Below are the code and all the weights of a small trained network. Each question names an input and a target symbol and asks about switching units off, where a switched-off unit gives its printed mean instead of its output.

import numpy as np


def w(rows, s, z=0):
    codes = np.array(rows[::2]) - 128.0
    scale = np.full(codes.shape[1], s)
    scale[-1] = z or s
    return codes * scale


def f(y):
    return y / 2 * (1 + np.tanh(0.7978845608 * (y + 0.044715 * y**3)))


def softmax(a):
    e = np.exp(a - a.max(-1, keepdims=True))
    return e / e.sum(-1, keepdims=True)


def log_softmax(a):
    a = a - a.max(-1, keepdims=True)
    return a - np.log(np.exp(a).sum(-1, keepdims=True))


def net(x, mask):
    ids = ['αβγδζηθλμξπσφψω'.index(c) for c in x.split()]
    T = len(ids)
    res = E[ids] + P[:T]
    u = 0
    for l in range(2):
        r = res
        for j in range(2):
            rows = slice(2 * j, 2 * j + 2)
            q, k, v = (r @ M[l][rows].T for M in (Q, K, V))
            z = softmax(np.where(np.tri(T) > 0, q @ k.T / 2**0.5, -1e9)) @ v
            o = O[l][rows]
            res = res + np.where(mask[u + j], z, o[:, -1]) @ o[:, :-1]
        u += 2
        y = f(res @ A[l][:, :-1].T + A[l][:, -1])
        res = res + np.where(mask[u : u + 4], y, B[l][:, -1]) @ B[l][:, :-1]
        u += 4
    return log_softmax(res[-1] @ U[:, :-1].T + U[:, -1])


Q, K, V, O, A, B = {}, {}, {}, {}, {}, {}
E = w([
[121,154,113,104],'α',
[147,156,87,106],'β',
[124,149,111,104],'γ',
[137,150,122,118],'δ',
[122,153,110,99],'ζ',
[122,145,103,104],'η',
[111,161,150,115],'θ',
[121,148,124,115],'λ',
[115,118,143,141],'μ',
[16,211,194,83],'ξ',
[228,196,153,173],'π',
[144,108,79,115],'σ',
[187,130,83,111],'φ',
[253,149,77,127],'ψ',
[48,86,176,157],'ω',
],0.017)
P = w([
[183,167,163,24],'0',
[113,208,86,134],'1',
[61,115,10,106],'2',
[164,79,198,38],'3',
[113,196,100,194],'4',
[81,109,19,92],'5',
[182,61,209,53],'6',
[109,185,137,232],'7',
[92,108,37,81],'8',
],0.011)
Q[0] = w([
[93,50,227,96],'L0H1',
[102,177,35,127],'L0H1',
[156,6,144,168],'L0H2',
[55,142,93,70],'L0H2',
],0.011)
K[0] = w([
[105,188,141,22],'L0H1',
[188,95,196,198],'L0H1',
[192,120,1,14],'L0H2',
[111,80,144,109],'L0H2',
],0.0072)
V[0] = w([
[233,192,215,143],'L0H1',
[91,123,208,40],'L0H1',
[185,63,64,218],'L0H2',
[100,99,254,178],'L0H2',
],0.0072)
O[0] = w([
[209,195,118,191,166],'L0H1',
[165,2,158,141,153],'L0H1',
[183,55,19,107,2],'L0H2',
[108,31,155,248,96],'L0H2',
],0.007,0.0076)
A[0] = w([
[132,122,219,182,4],'L0N1',
[112,217,179,5,195],'L0N2',
[89,2,19,142,209],'L0N3',
[209,166,110,186,219],'L0N4',
],0.008,0.002)
B[0] = w([
[236,190,55,110,152],'L0N1',
[199,93,100,154,255],'L0N2',
[74,37,50,117,132],'L0N3',
[61,72,115,254,161],'L0N4',
],0.0087,0.012)
Q[1] = w([
[29,136,132,51],'L1H1',
[130,120,50,82],'L1H1',
[1,171,222,113],'L1H2',
[142,113,119,98],'L1H2',
],0.0082)
K[1] = w([
[254,38,78,95],'L1H1',
[146,95,99,96],'L1H1',
[120,80,185,142],'L1H2',
[89,75,63,71],'L1H2',
],0.0081)
V[1] = w([
[175,107,127,169],'L1H1',
[224,2,137,115],'L1H1',
[92,120,48,161],'L1H2',
[172,107,78,150],'L1H2',
],0.0071)
O[1] = w([
[76,2,130,161,239],'L1H1',
[144,61,160,157,47],'L1H1',
[160,111,101,37,121],'L1H2',
[89,115,102,183,252],'L1H2',
],0.0066,0.0032)
A[1] = w([
[112,45,142,141,5],'L1N1',
[2,195,142,234,191],'L1N2',
[204,86,229,48,218],'L1N3',
[150,110,174,35,68],'L1N4',
],0.0091,0.003)
B[1] = w([
[130,225,21,200,131],'L1N1',
[61,91,145,120,251],'L1N2',
[174,75,32,254,203],'L1N3',
[85,249,74,149,153],'L1N4',
],0.0087,0.011)
U = w([
[138,150,142,104,132],'α',
[145,212,92,145,125],'β',
[135,139,149,104,189],'γ',
[131,145,145,139,1],'δ',
[146,164,151,109,125],'ζ',
[121,128,127,86,189],'η',
[106,174,151,152,131],'θ',
[130,137,144,116,110],'λ',
[101,114,142,126,144],'μ',
[90,246,130,164,68],'ξ',
[71,53,119,150,3],'π',
[137,131,137,85,177],'σ',
[129,162,125,121,26],'φ',
[157,94,119,165,141],'ψ',
[93,59,202,118,239],'ω',
],0.013,0.0058)

Each question gives the input, a string of symbols that net reads in full, and the target symbol t.
The units are the heads (2 rows each of Q, K, V and O) and the neurons (one row each of A and B). Each row of codes is followed by its name. A weight is (code - 128) times the scale printed after its matrix; where a second scale follows, it is the last column's (O, A, B and U).
mask holds one flag per unit, layer by layer, with each layer's heads first. A switched-off unit (its flag False) gives its mean, the last column of its rows in O or B, instead of its output. The means were averaged over made-up inputs and are rounded, as every weight is.
A unit's drop is (log p(t) with every unit on - log p(t) with that unit switched off) / (log p(t) with every unit on - log p(t) with every unit switched off).
The circuit of an input: a set's keep is (log p(t) with only the set's units on - log p(t) with every unit switched off) / (log p(t) with every unit on - log p(t) with every unit switched off). Starting from all 12 units, units are removed one at a time, each time the one whose removal leaves the highest keep (on an exact tie, the one counted first), for as long as the keep stays at least 0.8.
circuit, biggest first: the units of the circuit, biggest drop first
unit that matters most: the unit with the biggest drop
top k neurons: the k neurons with the biggest drops, biggest first
k most important neurons of layer l: the k neurons of layer l with the biggest drops, biggest first
which heads matter: for each layer, one digit per head in row order, 1 if its drop is at least 0.15 and else 0, layers parted by /
input ξ μ η β ξ π, target ξ: circuit, biggest first => L1H1; L0H2
input β η σ α ξ β ζ ω β, target π: unit that matters most => L0H2
input ξ ξ γ, target ω: circuit, biggest first => L0H2; L0H1; L1N3; L1N4
input θ σ φ π β, target π: which heads matter => 10 / 00
input ξ β φ β γ ω ξ, target β: 2 most important neurons of layer 0 => L0N1; L0N4
input π γ λ β ξ θ θ ξ ξ, target ω: which heads matter => 01 / 00
input π β λ π γ, target π: 2 most important neurons of layer 0 => L0N4; L0N1
input δ θ η γ φ π ω, target ψ: top 2 neurons => L1N3; L1N2
input ξ λ γ β λ ζ α, target ψ: which heads matter => 10 / 00
input ξ ω γ, target π: circuit, biggest first => L0H1; L0N3
input ζ ψ ζ, target β: which heads matter => 11 / 00
input ζ ξ β π π π δ, target ψ: top 2 neurons => L1N3; L0N2
input ζ β ξ λ β γ β ψ, target ξ: top 2 neurons => L0N4; L1N3
input ξ μ ζ, target ω: unit that matters most => L0N1
input θ φ φ ζ, target ψ: circuit, biggest first => L1N3; L0N2
input ζ θ ζ α, target ψ: 2 most important neurons of layer 0 => L0N2; L0N1
input ξ η π, target ξ: which heads matter => 11 / 10
input η λ μ ζ ξ ξ θ, target ψ: top 3 neurons => L1N3; L0N2; L1N1
input ξ γ θ σ η σ η, target β: 3 most important neurons of layer 1 => L1N4; L1N2; L1N3
input θ β λ ξ λ η ζ, target ψ: 2 most important neurons of layer 1 => L1N3; L1N1
input γ ξ ζ β β, target ξ: unit that matters most => L1H1
input δ β γ ξ λ η β, target β: which heads matter => 01 / 10
input ξ β β, target ω: which heads matter => 11 / 00
input ξ β β β π ξ π ξ δ, target ξ: circuit, biggest first => L0H1; L1H1
input β ζ η β φ ψ ξ ω, target ω: which heads matter => 01 / 00
input η η ω σ ξ ζ ζ, target β: which heads matter => 00 / 10
input ξ ζ λ β π, target π: which heads matter => 00 / 00
